Below is a small trained network, with its code and all its weights. Each question gives an input and a target symbol and asks what happens when units are switched off, that is, made to give their printed mean instead of their output.

import numpy as np


def w(rows, s, z=0):
    codes = np.array(rows[::2]) - 128.0
    scale = np.full(codes.shape[1], s)
    scale[-1] = z or s
    return codes * scale


def softmax(a):
    e = np.exp(a - a.max(-1, keepdims=True))
    return e / e.sum(-1, keepdims=True)


def log_softmax(a):
    a = a - a.max(-1, keepdims=True)
    return a - np.log(np.exp(a).sum(-1, keepdims=True))


def net(x, mask):
    ids = ['αεζθλμπτφ'.index(c) for c in x.split()]
    T = len(ids)
    res = E[ids] + P[:T]
    u = 0
    for l in range(3):
        r = res
        for j in range(3):
            rows = slice(2 * j, 2 * j + 2)
            q, k, v = (r @ M[l][rows].T for M in (Q, K, V))
            z = softmax(np.where(np.tri(T) > 0, q @ k.T / 2**0.5, -1e9)) @ v
            o = O[l][rows]
            res = res + np.where(mask[u + j], z, o[:, -1]) @ o[:, :-1]
        u += 3
    return log_softmax(res[-1] @ U[:, :-1].T + U[:, -1])


Q, K, V, O = {}, {}, {}, {}
E = w([
[78,130,255,108],'α',
[138,64,184,143],'ε',
[136,111,90,196],'ζ',
[92,74,128,148],'θ',
[128,132,102,178],'λ',
[129,109,184,116],'μ',
[125,106,185,140],'π',
[210,148,160,52],'τ',
[178,176,121,206],'φ',
],0.019)
P = w([
[116,154,85,117],'0',
[131,98,103,153],'1',
[99,123,69,105],'2',
[166,82,127,158],'3',
[81,123,69,109],'4',
[144,163,158,223],'5',
[68,115,78,100],'6',
[204,4,144,164],'7',
[62,129,86,113],'8',
[187,165,168,254],'9',
[37,117,102,101],'10',
],0.017)
Q[0] = w([
[165,94,136,153],'0.h0',
[134,137,189,137],'0.h0',
[214,102,183,178],'0.h1',
[138,10,171,142],'0.h1',
[62,139,36,32],'0.h2',
[85,164,104,69],'0.h2',
],0.012)
K[0] = w([
[117,45,191,57],'0.h0',
[254,26,227,103],'0.h0',
[78,57,159,219],'0.h1',
[69,188,131,177],'0.h1',
[54,182,146,119],'0.h2',
[52,149,170,132],'0.h2',
],0.0094)
V[0] = w([
[94,166,17,20],'0.h0',
[155,196,156,79],'0.h0',
[138,167,190,128],'0.h1',
[24,165,155,106],'0.h1',
[207,167,151,82],'0.h2',
[129,49,255,207],'0.h2',
],0.0084)
O[0] = w([
[77,131,224,118,26],'0.h0',
[138,129,157,142,117],'0.h0',
[191,249,1,104,158],'0.h1',
[144,66,87,193,80],'0.h1',
[124,64,94,174,170],'0.h2',
[99,141,181,123,254],'0.h2',
],0.0086,0.0048)
Q[1] = w([
[124,230,161,178],'1.h0',
[180,141,90,105],'1.h0',
[164,117,50,131],'1.h1',
[127,45,213,138],'1.h1',
[161,183,58,122],'1.h2',
[166,110,168,254],'1.h2',
],0.007)
K[1] = w([
[32,214,99,156],'1.h0',
[150,3,115,243],'1.h0',
[82,160,150,16],'1.h1',
[163,222,177,128],'1.h1',
[118,131,64,174],'1.h2',
[217,76,180,151],'1.h2',
],0.0071)
V[1] = w([
[148,210,156,239],'1.h0',
[157,115,179,208],'1.h0',
[130,53,192,144],'1.h1',
[222,144,132,190],'1.h1',
[254,197,57,58],'1.h2',
[47,138,139,236],'1.h2',
],0.0067)
O[1] = w([
[131,63,123,131,135],'1.h0',
[122,81,176,161,177],'1.h0',
[179,3,149,63,145],'1.h1',
[194,90,57,93,231],'1.h1',
[93,99,184,109,253],'1.h2',
[149,195,103,62,41],'1.h2',
],0.0065,0.002)
Q[2] = w([
[167,238,214,163],'2.h0',
[70,162,79,144],'2.h0',
[179,90,134,234],'2.h1',
[189,69,137,181],'2.h1',
[157,97,74,255],'2.h2',
[195,137,121,68],'2.h2',
],0.0085)
K[2] = w([
[244,6,143,114],'2.h0',
[143,170,107,37],'2.h0',
[252,144,146,239],'2.h1',
[173,183,105,226],'2.h1',
[2,120,83,63],'2.h2',
[60,95,224,181],'2.h2',
],0.0071)
V[2] = w([
[86,35,118,112],'2.h0',
[7,79,97,158],'2.h0',
[59,138,102,103],'2.h1',
[113,173,146,187],'2.h1',
[124,84,92,64],'2.h2',
[116,138,139,212],'2.h2',
],0.012)
O[2] = w([
[55,150,110,210,182],'2.h0',
[93,248,167,205,72],'2.h0',
[148,156,167,186,4],'2.h1',
[137,139,169,76,156],'2.h1',
[113,130,131,120,119],'2.h2',
[139,107,129,150,153],'2.h2',
],0.011,0.0029)
U = w([
[153,100,139,135,101],'α',
[170,110,202,130,165],'ε',
[148,148,94,109,190],'ζ',
[136,130,235,85,195],'θ',
[211,130,26,146,75],'λ',
[119,132,109,14,152],'μ',
[152,128,99,137,138],'π',
[155,126,179,165,120],'τ',
[114,2,155,164,4],'φ',
],0.011,0.0035)

Each question gives the input, a string of symbols that net reads in full, and the target symbol t.
The units are the heads (2 rows each of Q, K, V and O). Each row of codes is followed by its name. A weight is (code - 128) times the scale printed after its matrix; where a second scale follows, it is the last column's (O and U).
mask holds one flag per head, layer by layer. A switched-off head (its flag False) gives its mean, the last column of its rows in O, instead of its output. The means were averaged over made-up inputs and are rounded, as every weight is.
A unit's drop is (log p(t) with every unit on - log p(t) with that unit switched off) / (log p(t) with every unit on - log p(t) with every unit switched off).
The circuit of an input: a set's keep is (log p(t) with only the set's units on - log p(t) with every unit switched off) / (log p(t) with every unit on - log p(t) with every unit switched off). Starting from all 9 units, units are removed one at a time, each time the one whose removal leaves the highest keep (on an exact tie, the one counted first), for as long as the keep stays at least 0.8.
circuit, biggest first: the units of the circuit, biggest drop first
most important unit: the unit with the biggest drop
which heads matter: for each layer, one digit per head in row order, 1 if its drop is at least 0.15 and else 0, layers parted by /
drop of u: that unit's drop, to one decimal
input φ ε μ τ λ μ, target φ: circuit, biggest first -> (2.h0)
input τ α τ, target θ: circuit, biggest first -> (0.h0; 0.h2)
input λ α τ τ, target λ: which heads matter -> 010 / 000 / 010
input τ λ π ε θ, target τ: which heads matter -> 001 / 000 / 110
input α τ π τ τ α τ τ, target λ: which heads matter -> 110 / 000 / 000
input τ τ α φ α μ τ τ λ α, target φ: which heads matter -> 000 / 001 / 100
input τ θ λ λ, target τ: which heads matter -> 110 / 000 / 100
input π α τ τ φ φ α φ ζ μ, target μ: which heads matter -> 000 / 000 / 110
input α τ ζ τ α ζ τ λ, target θ: which heads matter -> 000 / 000 / 010
input θ α α τ τ φ λ α, target μ: circuit, biggest first -> (2.h1; 0.h0)
input τ θ τ τ, target τ: which heads matter -> 010 / 000 / 100
input μ φ τ φ, target μ: circuit, biggest first -> (2.h0; 2.h1)
input λ ε φ λ τ τ φ α τ π, target λ: which heads matter -> 100 / 000 / 000
input τ τ τ τ λ ε π α φ θ, target λ: most important unit -> 0.h0
input φ τ τ α ζ ζ τ φ π τ, target μ: circuit, biggest first -> (2.h1; 2.h0)
input λ θ θ φ α α π λ, target λ: which heads matter -> 010 / 001 / 000
input λ τ τ τ λ τ τ ζ τ τ, target θ: which heads matter -> 011 / 000 / 000
input α τ π α α φ τ λ, target μ: circuit, biggest first -> (2.h1; 0.h1)
input τ φ α φ, target μ: circuit, biggest first -> (2.h1; 2.h0)
input τ τ π λ λ τ τ τ τ φ, target φ: circuit, biggest first -> (2.h0)
input λ τ τ τ λ λ, target φ: drop of 1.h2 -> 0.1
input τ μ τ τ θ π, target φ: drop of 0.h2 -> 0.1
